Here is a tiny trained network, its code and every weight. The questions are about switching its units off for an input and a class, where a switched-off unit gives its printed mean instead of its output.

import numpy as np


def w(rows, s, z=0):
    codes = np.array(rows[::2]) - 128.0
    scale = np.full(codes.shape[1], s)
    scale[-1] = z or s
    return codes * scale


def f(y):
    return y / 2 * (1 + np.tanh(0.7978845608 * (y + 0.044715 * y**3)))


def log_softmax(a):
    a = a - a.max(-1, keepdims=True)
    return a - np.log(np.exp(a).sum(-1, keepdims=True))


def net(x, mask):
    res = np.array(x, float).reshape(1, 6) / 4 @ E
    y = f(res @ A[0][:, :-1].T + A[0][:, -1])
    res = res + np.where(mask, y, B[0][:, -1]) @ B[0][:, :-1]
    return log_softmax(res[-1] @ U[:, :-1].T + U[:, -1])


A, B = {}, {}
E = w([
[185,93,171,45,89,109,126,103,91,83,69],'x0',
[160,17,63,133,172,74,130,131,113,165,163],'x1',
[42,26,153,112,118,192,167,147,147,52,170],'x2',
[193,100,198,149,46,186,136,196,187,117,111],'x3',
[158,121,108,155,129,164,120,210,158,7,106],'x4',
[135,174,105,158,43,77,187,77,116,103,117],'x5',
],0.011)
A[0] = w([
[111,96,23,86,163,58,95,80,70,195,164,138],'N1',
[186,139,16,187,170,101,98,153,162,138,184,140],'N2',
[161,122,153,73,59,91,146,105,94,151,48,164],'N3',
[121,51,129,96,130,147,103,159,94,67,157,156],'N4',
[142,177,126,144,156,72,124,87,111,211,162,179],'N5',
[201,105,202,71,40,65,149,53,64,164,48,200],'N6',
[109,67,206,118,110,161,170,155,226,118,254,59],'N7',
[150,125,97,45,118,176,149,194,115,184,89,98],'N8',
[164,132,120,130,148,76,113,107,146,98,71,2],'N9',
[147,135,91,131,92,101,143,163,122,157,109,207],'N10',
[86,165,191,87,86,140,111,59,119,121,66,133],'N11',
[205,50,166,57,190,207,72,127,143,81,139,185],'N12',
[92,54,172,104,140,88,113,123,102,105,135,195],'N13',
[77,195,229,105,117,180,139,101,109,117,110,40],'N14',
],0.0093,0.002)
B[0] = w([
[145,35,22,184,113,82,37,129,51,235,252,254],'N1',
[216,136,72,42,166,113,104,82,107,68,65,205],'N2',
[160,117,160,74,194,161,127,115,138,114,65,185],'N3',
[92,103,84,127,109,59,42,173,61,166,163,200],'N4',
[141,99,106,166,39,82,159,106,81,211,211,220],'N5',
[229,175,147,78,254,115,156,49,123,67,56,222],'N6',
[99,145,237,203,144,185,161,143,164,252,113,225],'N7',
[126,113,98,136,83,119,145,113,159,99,123,148],'N8',
[104,85,156,161,114,170,174,142,149,139,90,146],'N9',
[168,113,115,95,193,130,228,124,119,110,114,149],'N10',
[125,170,132,93,115,242,122,189,190,114,78,177],'N11',
[120,127,55,122,125,99,59,227,152,86,91,217],'N12',
[80,142,76,114,119,112,104,186,141,82,152,175],'N13',
[111,165,107,163,129,90,61,181,151,90,144,180],'N14',
],0.0085,0.016)
U = w([
[142,76,72,152,122,59,102,56,48,162,221,160],'0',
[143,125,89,85,121,149,79,147,166,3,104,235],'1',
[42,91,178,197,30,181,106,161,145,202,214,8],'2',
[175,124,251,129,147,190,230,4,167,125,98,71],'3',
],0.0079,0.0017)

Each question gives the input, the list of numbers given to net, and the class t.
The units are the neurons (one row each of A and B). Each row of codes is followed by its name. A weight is (code - 128) times the scale printed after its matrix; where a second scale follows, it is the last column's (A, B and U).
mask holds one flag per neuron, in row order. A switched-off neuron (its flag False) gives its mean, the last column of its row in B, instead of its output. The means were averaged over made-up inputs and are rounded, as every weight is.
A unit's drop is (log p(t) with every unit on - log p(t) with that unit switched off) / (log p(t) with every unit on - log p(t) with every unit switched off).
The circuit of an input: a set's keep is (log p(t) with only the set's units on - log p(t) with every unit switched off) / (log p(t) with every unit on - log p(t) with every unit switched off). Starting from the 12 units with the biggest drops (on a tie, the unit counted first), units are removed one at a time, each time the one whose removal leaves the highest keep (on an exact tie, the one counted first), for as long as the keep stays at least 0.8.
circuit, biggest first: the units of the circuit, biggest drop first
unit that matters most: the unit with the biggest drop
k most important neurons: the k neurons with the biggest drops, biggest first
drop of u: that unit's drop, to one decimal
input [7,3,2,0,4,7], class 1: unit that matters most => N7
input [1,-3,2,-2,-3,-6], class 2: 4 most important neurons => [N6 N2 N3 N10]
input [2,-2,-6,-1,2,-3], class 3: circuit, biggest first => [N1 N12]
input [5,7,3,4,-1,-6], class 1: 4 most important neurons => [N12 N1 N5 N13]
input [-7,-3,-3,4,1,-1], class 3: 3 most important neurons => [N1 N12 N4]
input [3,5,-3,7,-1,-1], class 1: 2 most important neurons => [N12 N7]
input [1,-1,3,3,-3,-1], class 2: 3 most important neurons => [N2 N6 N7]
input [-7,-4,-1,-7,7,-6], class 1: 2 most important neurons => [N1 N5]
input [-3,8,5,1,6,4], class 1: 4 most important neurons => [N1 N2 N5 N13]
input [-6,2,5,-2,-6,-8], class 2: 2 most important neurons => [N7 N6]
input [4,3,4,1,3,-1], class 2: 3 most important neurons => [N6 N2 N7]
input [7,4,-8,4,2,-5], class 1: 2 most important neurons => [N12 N7]
input [8,8,-1,-1,4,0], class 1: 2 most important neurons => [N5 N12]
input [4,2,0,6,-3,-8], class 1: circuit, biggest first => [N12]
input [-2,5,0,3,7,1], class 1: 2 most important neurons => [N1 N5]
input [-8,-8,6,-7,-1,7], class 2: 2 most important neurons => [N6 N2]
input [5,-4,6,1,-6,5], class 3: 2 most important neurons => [N12 N6]
input [-5,6,7,5,8,-3], class 2: drop of N7 => 6.2
input [0,-4,5,6,7,-2], class 2: drop of N7 => 1.0
input [-4,4,5,6,8,4], class 2: circuit, biggest first => [N7]
input [1,-6,8,2,8,-1], class 2: drop of N7 => 1.0
input [3,0,-2,0,-3,1], class 3: drop of N10 => 0.0
